Below is a small trained network, with its code and all its weights. Each question gives an input and a target symbol and asks what happens when units are switched off, that is, made to give their printed mean instead of their output.

import numpy as np


def w(rows, s, z=0):
    codes = np.array(rows[::2]) - 128.0
    scale = np.full(codes.shape[1], s)
    scale[-1] = z or s
    return codes * scale


def norm(h):
    return h / np.sqrt((h * h).mean(-1, keepdims=True) + 1e-5)


def softmax(a):
    e = np.exp(a - a.max(-1, keepdims=True))
    return e / e.sum(-1, keepdims=True)


def log_softmax(a):
    a = a - a.max(-1, keepdims=True)
    return a - np.log(np.exp(a).sum(-1, keepdims=True))


def net(x, mask):
    ids = ['αβγθλστ'.index(c) for c in x.split()]
    T = len(ids)
    res = E[ids] + P[:T]
    u = 0
    for l in range(3):
        r = norm(res)
        for j in range(3):
            rows = slice(3 * j, 3 * j + 3)
            q, k, v = (r @ M[l][rows].T for M in (Q, K, V))
            z = softmax(np.where(np.tri(T) > 0, q @ k.T / 3**0.5, -1e9)) @ v
            o = O[l][rows]
            res = res + np.where(mask[u + j], z, o[:, -1]) @ o[:, :-1]
        u += 3
    return log_softmax(norm(res)[-1] @ U[:, :-1].T + U[:, -1])


Q, K, V, O = {}, {}, {}, {}
E = w([
[76,224,122,41],'α',
[142,13,36,201],'β',
[159,44,70,180],'γ',
[170,59,69,194],'θ',
[142,12,37,204],'λ',
[181,2,43,194],'σ',
[161,105,254,241],'τ',
],0.0086)
P = w([
[245,92,146,33],'0',
[11,135,117,127],'1',
[221,167,156,131],'2',
[9,144,131,127],'3',
[193,175,148,155],'4',
[5,140,133,116],'5',
[181,178,136,174],'6',
],0.011)
Q[0] = w([
[194,130,185,191],'L0H0',
[67,132,96,135],'L0H0',
[108,118,65,52],'L0H0',
[91,128,165,132],'L0H1',
[122,71,2,96],'L0H1',
[80,184,79,158],'L0H1',
[59,138,73,44],'L0H2',
[192,95,61,81],'L0H2',
[39,106,201,152],'L0H2',
],0.0097)
K[0] = w([
[151,169,184,175],'L0H0',
[151,171,30,180],'L0H0',
[175,104,85,140],'L0H0',
[115,124,218,111],'L0H1',
[197,140,107,124],'L0H1',
[185,64,188,160],'L0H1',
[96,231,133,81],'L0H2',
[112,88,11,157],'L0H2',
[122,152,250,174],'L0H2',
],0.011)
V[0] = w([
[195,184,103,155],'L0H0',
[79,218,166,38],'L0H0',
[173,81,220,170],'L0H0',
[72,187,3,194],'L0H1',
[199,158,56,88],'L0H1',
[127,92,185,155],'L0H1',
[161,148,8,83],'L0H2',
[170,100,90,239],'L0H2',
[114,227,220,67],'L0H2',
],0.0069)
O[0] = w([
[160,109,154,137,117],'L0H0',
[184,115,105,138,39],'L0H0',
[143,96,135,51,178],'L0H0',
[122,154,98,144,4],'L0H1',
[136,125,210,141,167],'L0H1',
[134,159,117,171,168],'L0H1',
[139,133,254,98,135],'L0H2',
[173,117,125,85,135],'L0H2',
[92,125,118,148,127],'L0H2',
],0.0095,0.0024)
Q[1] = w([
[139,130,185,117],'L1H0',
[149,156,100,127],'L1H0',
[129,138,161,199],'L1H0',
[129,136,141,26],'L1H1',
[176,153,124,220],'L1H1',
[201,125,142,185],'L1H1',
[49,162,169,250],'L1H2',
[26,139,98,155],'L1H2',
[90,89,125,115],'L1H2',
],0.016)
K[1] = w([
[83,97,96,148],'L1H0',
[133,222,102,121],'L1H0',
[102,148,7,175],'L1H0',
[31,102,116,208],'L1H1',
[144,53,165,89],'L1H1',
[169,104,160,131],'L1H1',
[33,185,125,70],'L1H2',
[93,129,75,67],'L1H2',
[77,69,192,160],'L1H2',
],0.013)
V[1] = w([
[154,119,177,112],'L1H0',
[77,76,148,196],'L1H0',
[41,134,70,98],'L1H0',
[240,87,142,46],'L1H1',
[119,170,86,103],'L1H1',
[101,121,93,44],'L1H1',
[95,169,178,151],'L1H2',
[100,77,182,131],'L1H2',
[77,2,174,145],'L1H2',
],0.0093)
O[1] = w([
[172,161,142,111,170],'L1H0',
[77,82,166,44,130],'L1H0',
[76,134,178,136,92],'L1H0',
[138,126,41,116,254],'L1H1',
[113,167,162,84,86],'L1H1',
[107,101,160,103,139],'L1H1',
[143,212,101,121,145],'L1H2',
[126,137,59,174,154],'L1H2',
[188,73,2,103,155],'L1H2',
],0.0071,0.0064)
Q[2] = w([
[83,97,95,128],'L2H0',
[141,137,187,55],'L2H0',
[169,217,179,86],'L2H0',
[28,101,137,104],'L2H1',
[236,181,250,71],'L2H1',
[95,155,83,87],'L2H1',
[160,152,120,164],'L2H2',
[167,130,123,153],'L2H2',
[90,163,159,72],'L2H2',
],0.015)
K[2] = w([
[129,75,144,181],'L2H0',
[144,135,157,3],'L2H0',
[110,168,168,23],'L2H0',
[93,172,176,167],'L2H1',
[114,51,147,62],'L2H1',
[98,119,108,188],'L2H1',
[108,83,132,151],'L2H2',
[113,84,153,132],'L2H2',
[65,163,122,80],'L2H2',
],0.014)
V[2] = w([
[17,64,71,152],'L2H0',
[117,59,105,180],'L2H0',
[175,58,73,96],'L2H0',
[171,102,178,2],'L2H1',
[143,76,94,232],'L2H1',
[69,179,108,55],'L2H1',
[169,142,69,189],'L2H2',
[149,105,198,73],'L2H2',
[130,200,213,127],'L2H2',
],0.0091)
O[2] = w([
[83,174,185,109,132],'L2H0',
[115,254,169,124,154],'L2H0',
[82,194,170,174,253],'L2H0',
[159,117,209,147,197],'L2H1',
[135,142,87,227,162],'L2H1',
[62,123,118,62,87],'L2H1',
[159,126,176,38,205],'L2H2',
[177,140,47,149,134],'L2H2',
[64,180,124,136,18],'L2H2',
],0.0076,0.0036)
U = w([
[104,124,160,53,253],'α',
[136,87,131,183,28],'β',
[186,165,221,164,104],'γ',
[187,243,130,173,10],'θ',
[133,78,124,184,31],'λ',
[213,56,115,61,252],'σ',
[163,172,11,145,72],'τ',
],0.011,0.0048)

Each question gives the input, a string of symbols that net reads in full, and the target symbol t.
The units are the heads (3 rows each of Q, K, V and O). Each row of codes is followed by its name. A weight is (code - 128) times the scale printed after its matrix; where a second scale follows, it is the last column's (O and U).
mask holds one flag per head, layer by layer. A switched-off head (its flag False) gives its mean, the last column of its rows in O, instead of its output. The means were averaged over made-up inputs and are rounded, as every weight is.
A unit's drop is (log p(t) with every unit on - log p(t) with that unit switched off) / (log p(t) with every unit on - log p(t) with every unit switched off).
The circuit of an input: a set's keep is (log p(t) with only the set's units on - log p(t) with every unit switched off) / (log p(t) with every unit on - log p(t) with every unit switched off). Starting from all 9 units, units are removed one at a time, each time the one whose removal leaves the highest keep (on an exact tie, the one counted first), for as long as the keep stays at least 0.8.
circuit, biggest first: the units of the circuit, biggest drop first
most important unit: the unit with the biggest drop
heads that matter: for each layer, one digit per head in row order, 1 if its drop is at least 0.15 and else 0, layers parted by /
drop of u: that unit's drop, to one decimal
input τ γ τ β σ τ τ, target τ: circuit, biggest first : L0H1, L0H2
input α α σ τ τ λ, target τ: circuit, biggest first : L0H2, L1H0, L1H2
input α γ λ θ α α λ, target γ: circuit, biggest first : L2H0, L2H2
input β θ β τ α λ, target α: most important unit : L0H1
input θ α α γ θ σ, target α: circuit, biggest first : L0H2, L2H1
input γ γ α, target σ: heads that matter : 000 / 001 / 100
input α α α α α τ θ, target σ: circuit, biggest first : L0H2, L2H0
input τ σ σ β α λ β, target γ: circuit, biggest first : L2H0, L0H2
input α λ τ, target σ: circuit, biggest first : L2H0, L0H2
input γ λ τ α τ λ, target τ: heads that matter : 001 / 110 / 000
input β θ θ τ τ σ, target τ: circuit, biggest first : L0H2, L2H0
input τ α α, target γ: heads that matter : 101 / 011 / 101
input β β α, target σ: heads that matter : 000 / 000 / 100
input α α α θ, target α: circuit, biggest first : L2H1
input α α α γ θ λ, target α: circuit, biggest first : L2H1, L0H2
input σ β θ θ, target γ: circuit, biggest first : L2H0, L0H2
input θ α γ τ, target τ: heads that matter : 000 / 000 / 000
input λ α λ γ, target α: heads that matter : 000 / 100 / 010
input σ β λ γ σ γ, target γ: heads that matter : 101 / 111 / 111
input α α α β, target α: circuit, biggest first : L2H1
input α α α α β θ, target α: heads that matter : 000 / 000 / 010
input λ γ α σ α, target γ: drop of L2H0 : 0.1
input α α α β α, target τ: drop of L0H0 : 1.4
input λ τ α α β σ, target α: drop of L1H0 : 0.0
input γ τ λ α β β λ, target γ: drop of L1H0 : 0.2
